What each symbol does to the elements:
jp: ~>jt, @>jg, +>dq, &>rj, $>bh, !>th
gm: ~>gd, @>th, +>pn, &>mf, $>dp, !>jg
dm: ~>jg, @>jt, +>lb, &>pf, $>qb, !>gd
fp: ~>qb, @>bh, +>ql, &>mr, $>jg, !>dp
pf: ~>ng, @>bp, +>bs, &>dm, $>qq, !>nt
gd: ~>gm, @>bl, +>tl, &>nt, $>mh, !>dm
nz: ~>dr, @>nt, +>tp, &>bl, $>zp, !>bp
zl: ~>pm, @>jj, +>sm, &>fm, $>fg, !>qf
jg: ~>dm, @>jp, +>cj, &>ng, $>fp, !>gm
qf: ~>pz, @>zs, +>qt, &>ct, $>cm, !>zl
tm: ~>zq, @>cm, +>mf, &>pn, $>zs, !>jn
cj: ~>lb, @>dq, +>jg, &>jn, $>ql, !>pn
ql: ~>zd, @>fm, +>fp, &>jj, $>cj, !>ns
bh: ~>cg, @>fp, +>fm, &>sm, $>jp, !>fr
bs: ~>jn, @>dg, +>pf, &>lb, $>gp, !>zq
dq: ~>hc, @>cj, +>jp, &>fg, $>fm, !>fd
dp: ~>mh, @>fr, +>ns, &>hq, $>gm, !>fp
jt: ~>jp, @>dm, +>hc, &>bp, $>cg, !>bl
rj: ~>bp, @>ng, +>fg, &>jp, $>sm, !>dr
qq: ~>mr, @>lp, +>gp, &>qb, $>pf, !>tb
bp: ~>rj, @>pf, +>dg, &>jt, $>lp, !>nz
td: ~>ns, @>pg, +>mh, &>fs, $>tl, !>zd
ct: ~>pg, @>ns, +>fr, &>qf, $>fd, !>fm
nt: ~>mf, @>nz, +>zq, &>gd, $>tb, !>pf
dg: ~>fg, @>bs, +>bp, &>hc, $>pm, !>tp
fr: ~>hg, @>dp, +>ct, &>qt, $>th, !>bh
th: ~>bl, @>gm, +>fd, &>dr, $>fr, !>jp
ng: ~>pf, @>rj, +>jn, &>jg, $>mr, !>mf
pm: ~>zl, @>gp, +>lp, &>ll, $>dg, !>pz
dr: ~>nz, @>mf, +>cm, &>th, $>qt, !>rj
hg: ~>fr, @>mh, +>pg, &>zp, $>bl, !>cg
pg: ~>ct, @>td, +>hg, &>pz, $>sg, !>ll
tl: ~>pn, @>sg, +>gd, &>zq, $>td, !>lb
qb: ~>fp, @>cg, +>zd, &>qq, $>dm, !>mh
cg: ~>bh, @>qb, +>ll, &>lp, $>jt, !>hg
pz: ~>qf, @>fs, +>zp, &>pg, $>tp, !>pm
qt: ~>zp, @>hq, +>qf, &>fr, $>dr, !>sm
tb: ~>hq, @>zp, +>fs, &>mh, $>nt, !>qq
mh: ~>dp, @>hg, +>td, &>tb, $>gd, !>qb
fs: ~>zs, @>pz, +>tb, &>td, $>zq, !>gp
fd: ~>sg, @>pn, +>th, &>cm, $>ct, !>dq
hq: ~>tb, @>qt, +>zs, &>dp, $>mf, !>mr
zq: ~>tm, @>tp, +>nt, &>tl, $>fs, !>bs
jn: ~>bs, @>fg, +>ng, &>cj, $>jj, !>tm
fm: ~>ll, @>ql, +>bh, &>zl, $>dq, !>ct
lp: ~>sm, @>qq, +>pm, &>cg, $>bp, !>zp
ll: ~>fm, @>zd, +>cg, &>pm, $>hc, !>pg
sg: ~>fd, @>tl, +>bl, &>tp, $>pg, !>hc
lb: ~>cj, @>hc, +>dm, &>bs, $>zd, !>tl
ns: ~>td, @>ct, +>dp, &>zs, $>pn, !>ql
gp: ~>jj, @>pm, +>qq, &>zd, $>bs, !>fs
sm: ~>lp, @>mr, +>zl, &>bh, $>rj, !>qt
jj: ~>gp, @>zl, +>mr, &>ql, $>jn, !>zs
fg: ~>dg, @>jn, +>rj, &>dq, $>zl, !>cm
zp: ~>qt, @>tb, +>pz, &>hg, $>nz, !>lp
cm: ~>tp, @>tm, +>dr, &>fd, $>qf, !>fg
zd: ~>ql, @>ll, +>qb, &>gp, $>lb, !>td
hc: ~>dq, @>lb, +>jt, &>dg, $>ll, !>sg
pn: ~>tl, @>fd, +>gm, &>tm, $>ns, !>cj
zs: ~>fs, @>qf, +>hq, &>ns, $>tm, !>jj
tp: ~>cm, @>zq, +>nz, &>sg, $>pz, !>dg
mf: ~>nt, @>dr, +>tm, &>gm, $>hq, !>ng
bl: ~>th, @>gd, +>sg, &>nz, $>hg, !>jt
mr: ~>qq, @>sm, +>jj, &>fp, $>ng, !>hq

In the rows, zero is written as 27.

The rows follow the links: the fewer symbols apart two elements are, the more alike their rows tend to be.

Each row is also shifted at random along 6 hidden directions that mean nothing.

Some elements, each with a row of numbers:
dr -> [ 24  32  29  26  31  25  29  28  30  33  25  29  33  25  27  26  22  27  24  28  36  27  27  29  30  30  25  29  28  28  28  29  30  35  28  27  26  27  21  27  31  28  28  31  22  30  27  29  33  24  25  23  27  30  34  27  32  31  29  26  21  30  27  27  30]
hq -> [ 27  28  22  22  29  26  26  24  28  37  30  22  29  29  25  28  29  31  28  26  30  26  33  31  32  30  22  23  32  32  30  35  26  22  20  35  30  31  28  19  26  23  35  42  24  30  35  26  23  21  22  30  17  26  32  34  27  26  26  26  22  26  24  27  26]
bh -> [ 30  26  25  27  31  28  39  31  28  29  28  25  26  29  26  24  29  23  26  26  33  20  27  34  25  32  34  30  26  18  26  28  29  28  25  26  25  29  18  29  20  33  27  30  15  30  21  22  30  34  27  25  22  26  25  24  29  27  23  28  28  28  24  32  35]
zq -> [ 26  29  29  27  22  28  23  32  25  28  36  27  22  38  28  28  25  28  27  28  27  31  28  18  25  23  27  30  33  27  26  33  32  22  35  23  29  33  17  27  29  40  23  26  20  24  24  26  30  31  29  20  27  32  22  36  33  27  29  27  28  25  32  22  20]
hg -> [ 28  28  30  30  25  25  29  27  28  23  31  29  22  25  25  28  36  17  33  21  21  26  27  27  31  26  34  31  27  32  34  23  31  30  24  30  29  18  23  32  26  34  28  25  28  30  23  24  27  34  26  24  29  30  38  26  35  27  27  25  28  26  30  32  25]
pm -> [ 31  26  29  32  28  25  27  24  24  36  28  28  32  17  26  30  27  27  28  24  33  35  21  33  26  31  29  25  24  31  24  29  27  29  27  32  30  31  22  32  27  31  25  38  31  22  28  24  27  26  32  35  28  23  27  22  22  25  26  29  23  29  21  31  29]
zp -> [ 28  32  28  27  25  28  30  24  28  26  29  28  29  25  25  31  27  26  30  24  27  30  25  26  30  26  27  31  25  26  31  26  32  28  32  31  36  28  26  28  28  28  25  33  25  31  27  33  26  30  28  28  31  27  30  28  34  23  29  30  23  33  27  25  26]
lp -> [ 28  31  26  32  28  27  31  22  28  33  24  30  33  23  27  30  26  25  27  26  25  29  24  35  33  29  30  27  20  25  29  26  26  28  29  29  32  25  34  28  29  19  24  33  31  27  33  34  26  26  30  40  26  21  26  21  21  28  27  30  27  34  18  29  28]
qb -> [ 26  27  25  29  27  28  30  31  26  32  40  28  21  32  25  28  31  26  26  30  27  23  31  32  26  31  35  23  23  33  22  38  28  19  32  34  23  33  25  23  21  37  25  36  34  30  24  23  22  34  30  28  21  27  19  32  25  23  28  23  31  31  31  30  24]
jn -> [ 29  27  28  25  29  25  24  24  26  32  23  26  32  23  32  22  23  29  23  31  36  30  24  32  25  30  23  24  28  23  26  26  27  30  25  21  24  32  21  29  30  28  32  31  21  19  27  22  31  20  30  28  27  27  24  22  20  30  25  31  29  26  24  26  31]
zl -> [ 29  26  27  24  27  25  28  23  27  31  22  18  30  21  28  25  31  27  26  24  26  32  28  29  20  32  22  28  27  29  27  19  27  26  21  28  29  31  20  34  25  29  30  28  27  22  28  23  24  26  24  27  29  24  34  21  28  26  25  26  25  24  26  31  36]
ng -> [ 27  30  28  25  30  28  32  26  31  30  24  25  29  26  32  24  25  28  22  30  24  26  30  32  29  29  27  21  26  23  31  26  26  30  26  19  25  28  28  31  30  22  31  26  29  26  27  27  27  25  28  26  24  28  25  21  25  34  29  30  29  26  25  27  27]
mf -> [ 24  30  29  21  26  28  28  28  28  23  25  30  26  27  32  23  29  20  25  28  24  25  27  26  28  27  29  27  31  31  35  22  33  35  27  20  26  22  21  35  28  28  26  19  27  33  24  21  29  33  22   9  34  34  36  24  41  28  34  22  29  25  35  29  27]
fs -> [ 27  24  28  27  24  32  23  22  24  27  37  35  29  32  27  25  29  24  25  23  23  25  28  26  29  25  36  26  36  27  26  37  28  19  21  27  32  13  29  28  28  26  27  30  30  26  31  18  26  30  28  32  18  30  24  32  29  26  26  33  34  25  34  24  20]
tb -> [ 24  28  27  26  26  31  26  20  29  24  24  27  24  29  32  27  32  21  32  22  15  32  27  24  35  23  26  30  25  24  36  24  26  20  21  25  36  17  30  32  29  20  31  26  23  31  36  29  24  23  26  28  20  28  31  28  31  25  24  31  32  28  25  30  22]
qt -> [ 26  30  27  25  28  27  32  24  27  26  27  32  32  25  28  28  31  23  27  22  30  22  28  31  26  30  32  28  31  32  35  23  31  37  26  27  31  17  20  38  27  26  26  25  31  31  23  20  28  36  23  16  34  28  36  21  38  26  28  29  25  25  34  30  32]
ns -> [ 27  21  28  29  26  26  24  27  24  30  37  36  29  27  25  24  25  27  23  22  40  22  25  36  27  34  35  21  36  32  29  35  28  35  19  33  24  15  20  30  30  32  29  31  30  25  23  14  29  28  27  28  28  30  30  27  27  26  21  24  24  22  30  30  30]
dq -> [ 28  25  29  31  31  29  29  28  24  18  17  30  31  23  29  26  30  29  21  27  23  24  27  30  24  29  29  26  26  29  29  18  23  36  25  23  23  17  37  33  30  19  25  15  37  27  25  27  28  27  25  26  39  26  30  19  29  34  29  26  34  24  31  29  35]
mh -> [ 25  26  27  28  27  27  29  27  32  30  32  32  28  24  23  29  25  25  33  27  40  30  22  28  33  32  28  28  24  27  30  35  32  29  27  34  30  32  19  21  26  34  29  44  17  30  23  33  32  26  31  30  28  27  25  32  23  23  24  28  19  32  19  28  24]
ql -> [ 27  21  21  27  30  26  25  25  26  27  24  29  29  21  25  26  24  38  27  28  31  24  26  29  25  31  27  24  25  22  26  25  24  32  29  32  24  33  33  23  25  21  31  24  34  26  29  30  27  29  27  30  39  21  27  29  23  20  26  22  25  32  24  29  31]
qq -> [ 29  31  26  28  29  28  32  20  26  25  28  34  29  22  34  26  31  21  25  25  20  30  20  31  28  30  37  23  20  32  35  23  30  29  27  27  30  16  26  39  28  25  27  28  37  29  27  21  25  32  30  29  33  27  29  18  31  26  29  25  29  30  29  33  26]
dp -> [ 23  25  25  24  31  29  27  28  26  22  30  31  21  28  26  27  28  29  28  29  28  23  31  27  28  30  32  26  31  31  33  24  33  35  27  30  23  23  28  26  22  28  29  20  33  32  24  23  26  36  23  17  40  31  35  29  33  24  31  18  25  28  36  31  29]

From each start, follow one symbol. Which element do you reach?
Answer with the element's name.
new walk
[ 22  27  29  27  27  27  22  30  30  22  26  28  25  27  29  32  29  28  32  29  19  32  33  20  32  26  24  27  24  34  33  19  28  30  30  31  27  27  40  21  29  22  30  22  36  31  29  35  23  24  26  25  35  29  33  32  29  26  37  20  23  28  30  28  21]
$ -> mh
new walk
[ 29  29  31  27  24  26  26  30  24  29  29  27  26  29  32  29  24  27  25  30  26  34  27  23  27  25  26  28  26  24  25  26  29  23  32  21  27  34  20  30  29  34  27  27  25  21  25  27  29  29  30  27  29  28  19  28  23  25  28  29  31  28  27  26  27]
! -> zq
new walk
[ 27  31  30  27  27  29  28  29  28  29  31  28  23  33  33  28  29  22  26  32  24  33  29  27  26  28  24  26  23  30  29  27  33  24  34  24  28  33  23  32  27  31  29  33  29  27  26  25  27  28  31  22  23  29  22  26  26  29  30  24  31  30  27  28  25]
& -> dm
new walk
[ 29  28  31  29  26  26  27  32  27  32  30  28  33  32  24  27  23  26  21  28  36  24  28  28  25  28  29  27  38  26  23  37  30  30  29  26  27  29  22  27  30  32  25  27  25  26  26  23  34  28  29  24  25  30  27  27  30  32  27  31  25  23  32  20  30]
@ -> tm
new walk
[ 31  24  24  29  30  26  29  31  26  36  34  27  30  26  21  28  29  28  24  28  40  24  30  35  23  33  28  24  30  33  19  35  26  29  26  33  24  33  22  25  24  32  26  33  31  24  20  19  24  29  27  32  22  23  26  27  20  26  22  25  23  26  26  29  33]
@ -> ql
new walk
[ 29  27  30  28  29  24  25  35  28  23  25  21  25  33  23  27  27  32  28  29  29  26  33  20  26  23  20  31  32  24  23  25  27  30  32  25  22  32  31  18  25  27  25  15  27  27  26  34  31  31  24  20  34  27  31  33  31  25  32  23  26  24  34  21  29]
+ -> th
new walk
[ 25  29  30  28  28  25  30  31  32  31  31  33  29  26  25  27  25  23  23  28  39  17  28  34  31  33  34  27  31  36  26  35  31  38  25  28  23  20  22  27  28  36  26  32  29  32  19  20  32  27  24  26  23  34  30  24  28  32  29  30  24  22  28  28  30]
& -> dr
new walk
[ 29  25  27  28  30  24  23  29  28  31  25  27  29  25  27  26  20  32  26  34  32  28  28  33  25  29  23  23  25  25  22  28  22  29  23  29  23  32  30  23  30  24  34  31  28  24  26  27  28  19  27  33  27  26  22  24  18  30  26  25  26  25  21  29  30]
+ -> jg
new walk
[ 28  24  26  24  30  28  28  21  25  24  21  28  32  21  31  23  26  29  23  23  25  30  22  32  24  28  30  24  26  21  30  19  24  30  22  25  30  24  23  34  27  21  32  25  26  23  31  22  26  27  27  26  31  24  29  18  28  26  24  27  31  27  27  31  31]
! -> zs
new walk
[ 28  24  25  29  31  23  28  26  31  31  27  26  33  20  22  30  24  35  29  24  40  26  24  29  30  32  25  26  32  27  24  32  27  35  25  32  30  27  30  19  29  27  29  34  24  25  28  30  28  21  26  36  30  23  30  29  24  26  21  31  21  28  22  25  32]
~ -> pg
new walk
[ 27  24  29  23  27  28  18  29  27  32  32  21  25  33  29  26  31  29  26  26  27  27  36  23  25  27  19  23  38  39  28  28  25  22  23  30  26  29  26  30  28  31  29  28  34  26  30  18  24  22  23  18  27  32  33  31  29  30  31  22  27  19  36  26  24]
+ -> mf
new walk
[ 29  28  31  32  27  26  28  35  27  29  29  28  26  28  23  32  27  30  29  31  30  31  28  25  21  27  25  29  24  30  17  28  26  25  35  28  23  39  28  24  28  33  24  29  28  22  24  33  25  28  31  31  27  24  19  30  20  28  31  25  26  26  25  26  26]
! -> sg
new walk
[ 26  23  25  29  27  21  22  23  28  29  26  33  32  18  24  30  22  32  34  25  37  33  17  26  33  29  29  27  25  28  34  24  30  36  26  33  28  28  30  26  33  28  29  36  29  29  28  33  30  20  29  33  40  26  27  31  22  21  24  29  21  31  19  28  25]
! -> zd
new walk
[ 27  27  30  34  24  24  26  32  29  22  25  34  28  24  24  30  25  23  28  28  35  31  19  25  27  27  29  31  31  27  26  26  30  37  32  27  29  27  24  28  34  36  23  25  23  28  19  30  36  26  30  27  37  30  28  27  28  26  25  30  25  25  26  25  26]
~ -> fd
new walk
[ 28  32  29  27  27  28  28  28  27  29  30  29  28  24  29  33  30  25  25  28  19  29  28  27  26  29  30  23  22  40  26  29  28  30  34  28  27  24  34  31  31  23  22  28  45  28  29  26  22  30  27  30  29  28  26  19  29  35  38  28  30  29  30  27  25]
& -> jt
new walk
[ 27  28  27  29  31  30  32  32  27  24  22  32  27  30  31  24  24  26  21  32  29  18  29  31  29  28  35  25  24  23  30  27  26  33  30  21  20  23  31  27  26  23  29  16  32  31  22  26  30  32  29  25  29  32  23  23  27  32  29  26  32  29  28  27  27]
~ -> dm
new walk
[ 29  28  29  31  27  27  26  30  28  29  27  28  28  27  29  31  27  31  28  26  25  34  24  25  23  25  24  28  23  28  22  25  27  24  35  26  29  32  30  28  28  28  22  28  32  23  29  27  26  27  30  33  29  25  23  26  26  31  30  30  28  26  27  24  27]
+ -> bp
new walk
[ 27  27  29  31  28  24  29  32  28  32  31  23  23  29  24  30  31  24  31  35  28  30  32  25  29  29  22  28  20  33  23  29  24  23  29  32  24  36  28  24  29  33  27  38  27  28  26  30  24  23  31  35  15  26  23  28  21  31  30  29  27  27  20  29  23]
& -> bp
new walk
[ 25  28  23  21  29  28  32  25  25  24  23  27  27  25  33  23  30  25  25  26  26  27  24  30  25  32  25  28  24  25  34  19  31  31  27  22  28  34  16  38  23  32  33  26  21  28  23  23  26  33  24  17  33  26  29  20  31  22  26  22  25  29  27  37  35]
@ -> sm
